Here is a tiny trained network, its code and every weight. The questions are about switching its units off for an input and a target symbol, where a switched-off unit gives its printed mean instead of its output.

import numpy as np


def w(rows, s, z=0):
    codes = np.array(rows[::2]) - 128.0
    scale = np.full(codes.shape[1], s)
    scale[-1] = z or s
    return codes * scale


def f(y):
    return y / 2 * (1 + np.tanh(0.7978845608 * (y + 0.044715 * y**3)))


def softmax(a):
    e = np.exp(a - a.max(-1, keepdims=True))
    return e / e.sum(-1, keepdims=True)


def log_softmax(a):
    a = a - a.max(-1, keepdims=True)
    return a - np.log(np.exp(a).sum(-1, keepdims=True))


def net(x, mask):
    ids = ['ΔΘΛαβεμπ'.index(c) for c in x.split()]
    T = len(ids)
    res = E[ids] + P[:T]
    u = 0
    for l in range(3):
        q, k, v = (res @ M[l].T for M in (Q, K, V))
        z = softmax(np.where(np.tri(T) > 0, q @ k.T / 3**0.5, -1e9)) @ v
        res = res + np.where(mask[u], z, O[l][:, -1]) @ O[l][:, :-1]
        u += 1
        y = f(res @ A[l][:, :-1].T + A[l][:, -1])
        res = res + np.where(mask[u : u + 12], y, B[l][:, -1]) @ B[l][:, :-1]
        u += 12
    return log_softmax(res[-1] @ U[:, :-1].T + U[:, -1])


Q, K, V, O, A, B = {}, {}, {}, {}, {}, {}
E = w([
[203,79,117,148,96],'Δ',
[114,62,52,143,180],'Θ',
[199,129,141,137,99],'Λ',
[107,79,147,61,68],'α',
[102,154,52,110,67],'β',
[131,165,202,65,188],'ε',
[56,163,136,158,212],'μ',
[174,152,146,255,151],'π',
],0.009)
P = w([
[196,253,104,79,112],'0',
[112,30,136,131,154],'1',
[110,49,144,153,145],'2',
[98,93,132,151,113],'3',
[106,100,110,141,128],'4',
[112,97,97,129,128],'5',
],0.0053)
Q[0] = w([
[230,224,187,204,255],'L0H0',
[92,26,118,81,133],'L0H0',
[32,67,85,36,86],'L0H0',
],0.0068)
K[0] = w([
[193,94,111,35,74],'L0H0',
[124,188,60,186,117],'L0H0',
[104,141,103,255,166],'L0H0',
],0.008)
V[0] = w([
[140,135,128,1,89],'L0H0',
[118,117,206,140,151],'L0H0',
[214,94,68,153,156],'L0H0',
],0.0084)
O[0] = w([
[206,123,100,2,187,75],'L0H0',
[172,56,242,171,101,129],'L0H0',
[16,176,111,79,11,254],'L0H0',
],0.0046,0.00076)
A[0] = w([
[204,190,193,25,124,216],'L0N0',
[66,178,89,84,6,183],'L0N1',
[183,194,130,182,142,201],'L0N2',
[222,193,217,168,142,248],'L0N3',
[116,232,30,99,142,181],'L0N4',
[152,228,35,65,35,203],'L0N5',
[53,208,57,147,226,240],'L0N6',
[30,132,67,73,133,232],'L0N7',
[173,227,213,2,236,229],'L0N8',
[150,70,146,90,23,255],'L0N9',
[191,239,59,147,56,171],'L0N10',
[13,152,150,141,154,204],'L0N11',
],0.0059,0.0025)
B[0] = w([
[160,165,208,73,152,192],'L0N0',
[104,170,114,48,19,189],'L0N1',
[184,214,187,234,136,157],'L0N2',
[110,184,243,218,123,189],'L0N3',
[194,209,71,121,109,159],'L0N4',
[204,202,109,72,33,185],'L0N5',
[167,221,34,164,201,221],'L0N6',
[105,146,2,73,155,230],'L0N7',
[108,231,189,94,232,223],'L0N8',
[158,18,134,87,53,251],'L0N9',
[205,230,175,132,31,152],'L0N10',
[64,202,71,98,209,202],'L0N11',
],0.0051,0.0026)
Q[1] = w([
[127,115,158,147,38],'L1H0',
[110,195,98,148,255],'L1H0',
[211,112,72,48,180],'L1H0',
],0.0039)
K[1] = w([
[64,80,168,204,126],'L1H0',
[193,142,133,59,123],'L1H0',
[132,133,3,52,59],'L1H0',
],0.0053)
V[1] = w([
[183,228,50,170,166],'L1H0',
[73,12,142,254,193],'L1H0',
[52,99,60,7,130],'L1H0',
],0.0034)
O[1] = w([
[149,169,122,238,67,194],'L1H0',
[88,180,77,119,216,3],'L1H0',
[233,3,57,68,111,119],'L1H0',
],0.0051,0.0045)
A[1] = w([
[181,89,199,164,98,242],'L1N0',
[199,85,147,184,84,254],'L1N1',
[135,180,188,129,92,112],'L1N2',
[1,84,46,95,167,226],'L1N3',
[137,162,193,152,71,126],'L1N4',
[191,48,97,5,66,174],'L1N5',
[153,29,31,174,173,239],'L1N6',
[194,198,255,97,167,176],'L1N7',
[158,143,209,156,89,156],'L1N8',
[53,7,224,124,184,254],'L1N9',
[155,159,85,156,5,154],'L1N10',
[75,152,117,86,55,151],'L1N11',
],0.0063,0.003)
B[1] = w([
[97,136,155,156,29,184],'L1N0',
[98,133,151,210,22,188],'L1N1',
[70,120,144,84,131,161],'L1N2',
[125,185,150,62,192,200],'L1N3',
[63,107,136,99,102,164],'L1N4',
[227,171,157,127,118,254],'L1N5',
[63,254,167,161,103,194],'L1N6',
[78,173,163,91,135,218],'L1N7',
[75,124,137,109,83,171],'L1N8',
[112,177,75,95,64,199],'L1N9',
[111,68,94,135,56,203],'L1N10',
[142,47,71,68,129,165],'L1N11',
],0.0075,0.0067)
Q[2] = w([
[143,2,163,158,84],'L2H0',
[110,252,196,189,157],'L2H0',
[191,89,152,156,46],'L2H0',
],0.0081)
K[2] = w([
[100,3,127,180,159],'L2H0',
[134,213,121,214,76],'L2H0',
[86,96,128,182,185],'L2H0',
],0.0066)
V[2] = w([
[11,145,108,201,103],'L2H0',
[31,58,162,3,67],'L2H0',
[30,215,218,64,190],'L2H0',
],0.0051)
O[2] = w([
[210,137,193,189,125,191],'L2H0',
[180,2,133,68,159,249],'L2H0',
[89,54,185,195,184,254],'L2H0',
],0.0073,0.0079)
A[2] = w([
[54,14,92,76,155,253],'L2N0',
[107,100,110,68,33,102],'L2N1',
[60,139,215,111,127,206],'L2N2',
[46,77,155,202,99,57],'L2N3',
[125,164,149,63,48,202],'L2N4',
[179,139,77,86,165,200],'L2N5',
[136,98,92,71,205,185],'L2N6',
[94,155,187,133,234,174],'L2N7',
[253,69,190,143,170,167],'L2N8',
[4,213,140,123,151,131],'L2N9',
[13,245,113,82,165,135],'L2N10',
[224,134,78,45,147,121],'L2N11',
],0.0061,0.0043)
B[2] = w([
[45,82,107,72,119,224],'L2N0',
[104,143,104,187,184,237],'L2N1',
[117,127,69,162,108,236],'L2N2',
[154,160,157,79,210,198],'L2N3',
[97,180,127,190,146,254],'L2N4',
[123,182,161,38,160,167],'L2N5',
[73,131,193,71,126,172],'L2N6',
[145,102,131,219,146,230],'L2N7',
[240,92,165,104,77,206],'L2N8',
[155,67,41,133,186,185],'L2N9',
[211,101,12,123,157,178],'L2N10',
[153,183,146,78,255,201],'L2N11',
],0.0067,0.0089)
U = w([
[212,137,160,163,110,109],'Δ',
[84,104,160,140,166,40],'Θ',
[127,132,71,175,168,66],'Λ',
[117,198,210,46,174,106],'α',
[191,170,64,93,133,114],'β',
[208,48,104,85,102,107],'ε',
[61,161,143,169,53,254],'μ',
[2,96,63,97,122,131],'π',
],0.006,0.0065)

Each question gives the input, a string of symbols that net reads in full, and the target symbol t.
The units are the heads (3 rows each of Q, K, V and O) and the neurons (one row each of A and B). Each row of codes is followed by its name. A weight is (code - 128) times the scale printed after its matrix; where a second scale follows, it is the last column's (O, A, B and U).
mask holds one flag per unit, layer by layer, with each layer's heads first. A switched-off unit (its flag False) gives its mean, the last column of its rows in O or B, instead of its output. The means were averaged over made-up inputs and are rounded, as every weight is.
A unit's drop is (log p(t) with every unit on - log p(t) with that unit switched off) / (log p(t) with every unit on - log p(t) with every unit switched off).
unit that matters most: the unit with the biggest drop
k most important neurons: the k neurons with the biggest drops, biggest first
top k neurons in layer l: the k neurons of layer l with the biggest drops, biggest first
drop of u: that unit's drop, to one decimal
input μ π ε, target Λ: unit that matters most : L1H0
input α ε α, target ε: 3 most important neurons : L1N5, L1N7, L0N8
input Δ β ε, target α: 3 most important neurons : L1N10, L0N8, L1N1
input ε α β α ε α, target ε: 2 most important neurons : L1N5, L0N8
input Θ α α μ π Θ, target β: 3 most important neurons : L1N6, L2N10, L1N3
input ε Θ ε Λ β, target ε: 2 most important neurons : L1N6, L1N5
input Δ ε ε Λ π ε, target α: top 2 neurons in layer 0 : L0N10, L0N5
input Λ α Θ β, target β: top 2 neurons in layer 0 : L0N5, L0N1
input Λ Θ α, target α: 3 most important neurons : L1N5, L2N11, L1N3
input ε Θ μ, target Θ: 2 most important neurons : L1N7, L0N8
input Δ μ α μ, target α: top 2 neurons in layer 1 : L1N10, L1N1
input ε ε β, target ε: 2 most important neurons : L1N5, L1N7
input π Θ α, target π: 2 most important neurons : L1N11, L2N0
input α Δ π ε, target π: 2 most important neurons : L1N5, L1N7
input μ α Θ, target Λ: unit that matters most : L1N6
input ε β α α μ Θ, target Θ: 2 most important neurons : L1N7, L1N6
input ε α α Θ, target Θ: 3 most important neurons : L1N7, L1N6, L0N8
input β β Θ α, target β: 2 most important neurons : L1N5, L1N7
input α β ε Δ, target μ: 2 most important neurons : L1N1, L1N9
input α ε α μ Θ, target π: top 3 neurons in layer 0 : L0N0, L0N8, L0N5
input π α π Θ, target Δ: top 2 neurons in layer 1 : L1N4, L1N8
input α Δ Θ, target π: top 2 neurons in layer 0 : L0N0, L0N8
input β Δ Δ Θ Θ, target μ: top 3 neurons in layer 1 : L1N6, L1N1, L1N10
input Δ Δ α, target α: top 2 neurons in layer 2 : L2N11, L2N5
input α α Θ ε π μ, target π: top neuron in layer 2 : L2N0
input π α ε, target Δ: top 3 neurons in layer 2 : L2N8, L2N7, L2N0
input ε β ε β μ Λ, target μ: drop of L2H0 : 0.4
